Each row has a name. Each piece below is followed by the name of the row it came from, unless a question asks for something else. Each question is about the rows just above it. Places in a row count from 1.

[168 136 107 114  78 106 170] : (83)
[135 116 128 147 107 126 136] : (20)
[168 136 107 123  78 106 170] : (117)
(83) in full: | [168 136 107 114  78 106 170]
(20) in full: | [135 116 128 147 107 126 136]
which: [168 136 107 114  78 106 170] | (83)
Which row holds [135 116 128 147 107 126 136]? | (20)
Where in the named rows is [123]? | (117), 4

[126 120 122 132 119 127 123 128 168 148 160 112 147 124] : (179)
[140 144 139  96 139 125 104 138 150 146 148 103 145 117] : (68)
[136 145 142  71 147 103 156 128  93 130 114 167 112 110] : (117)
[142 133 132 103 116 125 121 139 145 150 147 119 139 108] : (184)
[126 121 128  94 133 103 143 129 153 135  95 131 145 109] : (124)
Where do [126 120 122 132 119 127 123 128 168 148 160 112 147 124] appear? | (179)
(179) in full: | [126 120 122 132 119 127 123 128 168 148 160 112 147 124]
[94] is at row and place | (124), 4
Where in the named rows is [136]? | (117), 1
[142 133 132 103 116 125 121 139 145 150 147 119 139 108] is in which row? | (184)
[131] is at row and place | (124), 12
[140 144 139  96 139 125 104 138 150 146 148 103 145 117] is in which row? | (68)

[154  78  94 150 101 107 134  98 109 128  85 130]  (133)
[119 130 124  96 105  86 136 104 112  71 118 122]  (71)
[ 88 123 119 102 112 147  94 150 134 117 149  83]  (126)
[148  94 106 145 108 112 136 103 110 126  94 132]  (68)
[101 141  86  95 150 105 101 120 143 162 125 142]  (127)
(126) in full: | [ 88 123 119 102 112 147  94 150 134 117 149  83]
Which row holds [154  78  94 150 101 107 134  98 109 128  85 130]? | (133)
(133) in full: | [154  78  94 150 101 107 134  98 109 128  85 130]
Row and place of [95] in the named rows: | (127), 4
Where do [ 88 123 119 102 112 147  94 150 134 117 149  83] appear? | (126)

[150 143 161 141 145 149 147 184 148 150 149 174 152 146 148 156 158 151
 148] = (133)
[150 143 161 141 145 150 147 184 148 150 149 174 152 146 153 177 147 158
 157] = (179)
[162 160 152 158 147 154 153 149 148 151 151 148 153 151 173 137 156 143
 161] = (184)
Which row holds [150 143 161 141 145 150 147 184 148 150 149 174 152 146 153 177 147 158
 157]? | (179)
(179) in full: | [150 143 161 141 145 150 147 184 148 150 149 174 152 146 153 177 147 158
 157]
which: [162 160 152 158 147 154 153 149 148 151 151 148 153 151 173 137 156 143
 161] | (184)
which: [150 143 161 141 145 149 147 184 148 150 149 174 152 146 148 156 158 151
 148] | (133)
(133) in full: | [150 143 161 141 145 149 147 184 148 150 149 174 152 146 148 156 158 151
 148]

[178  69  68 175] = (68)
[165  75  84 160] = (20)
[164  68  75 166] = (117)
[ 93 100  87  92] = (133)
[181  83  85 181] = (126)
[187 169 167 163] = (124)
[ 94 154 159  80] = (83)
[193  89  79 154] = (71)
[186 105  76 162] = (61)
[106 105  88 170] = (184)
[ 91 169 178 115] = (179)
(126) in full: | [181  83  85 181]
Row and place of [159] in the named rows: | (83), 3
(179) in full: | [ 91 169 178 115]
Which row holds [ 93 100  87  92]? | (133)
Where do [165  75  84 160] appear? | (20)

[106  98 145 110 100 155  94 119 189  92]  (133)
[159 101  97 157 103 104 156 109  79 125]  (68)
[ 90  95  95 166 108  88 141 124  70 165]  (83)
[ 90  95  95 166 108  88 141 124  70  89]  (71)
[ 88 155 134  62 170 132  90 151 143 110]  (61)
which: [159 101  97 157 103 104 156 109  79 125] | (68)
(133) in full: | [106  98 145 110 100 155  94 119 189  92]
(83) in full: | [ 90  95  95 166 108  88 141 124  70 165]
(68) in full: | [159 101  97 157 103 104 156 109  79 125]
Row and place of [104] in the named rows: | (68), 6
which: [106  98 145 110 100 155  94 119 189  92] | (133)

[113  76 144  82 126  82 154  92 136 111  99 110 129 146  95 117 144 128
 135 138 140 138 137  89 140 109 122 140 144 131 145  79 134  79  80 134
 144 158 138  82 144 149  87  83 112  82 146 113] -> (117)
[ 94 101 119 107 120 111 154 100 104  89 117 109 108 114 109 125 113 150
 156 111 159 107 134 130 110  79 147 161 111 104 118 103 157 103 101 157
 112 121 105 101 115 144  83 109  91 110 131  95] -> (20)
[109 109 125 108 112 111 122 111 124 117 114 117 121 124 115 110 124 122
 119 124 123 124 115 109 123 109 115 122 123 122 125 109 122 112 108 120
 124 123 122 109 124 123 112 109 117 110 118 118] -> (133)
Where in the named rows is [100]? | (20), 8
Row and place of [76] in the named rows: | (117), 2
which: [113  76 144  82 126  82 154  92 136 111  99 110 129 146  95 117 144 128
 135 138 140 138 137  89 140 109 122 140 144 131 145  79 134  79  80 134
 144 158 138  82 144 149  87  83 112  82 146 113] | (117)
Where in the named rows is [136]? | (117), 9
which: [109 109 125 108 112 111 122 111 124 117 114 117 121 124 115 110 124 122
 119 124 123 124 115 109 123 109 115 122 123 122 125 109 122 112 108 120
 124 123 122 109 124 123 112 109 117 110 118 118] | (133)

[ 86 127 106 120] : (184)
[126 123 124 127] : (68)
[ 98  93 154  79] : (127)
[132 150 134 129] : (117)
[133 125 123 121] : (71)
[ 92 173 125 122] : (83)
[ 98  93 115 121] : (124)
[ 96 151  88 134] : (126)
Where in the named rows is [96]? | (126), 1
The row with [ 98  93 154  79] is | (127)
[133] is at row and place | (71), 1
[88] is at row and place | (126), 3
(127) in full: | [ 98  93 154  79]
(71) in full: | [133 125 123 121]
Row and place of [124] in the named rows: | (68), 3

[133 107 119 125 128 137 133 135 117 124 130 118 142 131 152 121 142 120
 128 132 108 126 125 137 119]  (83)
[128  92 111 122 129 124 129 127 136 115 125 104 160 132 145 118 142 116
 132 128 106 140 126 130 123]  (126)
[126  96 111 122 129 121 127 125 141 115 124 105 159 124 174 141 135 143
 107 146 130 141 122 163 102]  (127)
[127  93 110 121 129 122 128 126 139 115 124 103 161 125 177 140 136 142
 108 146 127 141 121 164 101]  (184)
[129  94 112 122 129 127 130 129 133 117 126 106 158 127 174 135 139 136
 112 143 120 137 122 158 104]  (179)
[134 110 120 125 128 138 134 136 115 125 131 120 139 132 148 119 142 118
 130 130 107 124 125 133 122]  (133)
[131 100 115 123 128 133 132 133 124 121 128 112 150 129 162 127 141 127
 121 137 113 131 124 147 112]  (61)
[132 104 117 124 128 135 133 134 120 122 129 116 145 131 156 124 142 123
 125 134 110 128 124 141 116]  (20)
[128  92 111 122 129 124 129 127 136 115 125 104 160 126 177 138 138 139
 109 146 124 140 122 163 102]  (117)
[128  92 111 122 129 124 129 112 136 115 125 104 160 126 177 138 140 132
 116 140 116 134 123 153 108]  (71)
(61) in full: | [131 100 115 123 128 133 132 133 124 121 128 112 150 129 162 127 141 127
 121 137 113 131 124 147 112]
which: [126  96 111 122 129 121 127 125 141 115 124 105 159 124 174 141 135 143
 107 146 130 141 122 163 102] | (127)
which: [133 107 119 125 128 137 133 135 117 124 130 118 142 131 152 121 142 120
 128 132 108 126 125 137 119] | (83)
Which row holds [127  93 110 121 129 122 128 126 139 115 124 103 161 125 177 140 136 142
 108 146 127 141 121 164 101]? | (184)
[101] is at row and place | (184), 25
[164] is at row and place | (184), 24

[109 121 136 143 149 152 151 145 156 147 155 150 163 162] -> (133)
[178 178 171 158 167 147 134 130 130 122 136 125 122 114] -> (61)
[174 177 172 162 171 152 140 137 141 132 143 131 133 127] -> (124)
[174 177 158 131 112  92 131  75  70  68  67  70  70  64] -> (184)
[ 76  79  83  92  83 100 103 104 105 114 104 110 112 121] -> (179)
[79] is at row and place | (179), 2
which: [174 177 158 131 112  92 131  75  70  68  67  70  70  64] | (184)
which: [178 178 171 158 167 147 134 130 130 122 136 125 122 114] | (61)
(133) in full: | [109 121 136 143 149 152 151 145 156 147 155 150 163 162]
[134] is at row and place | (61), 7
(184) in full: | [174 177 158 131 112  92 131  75  70  68  67  70  70  64]

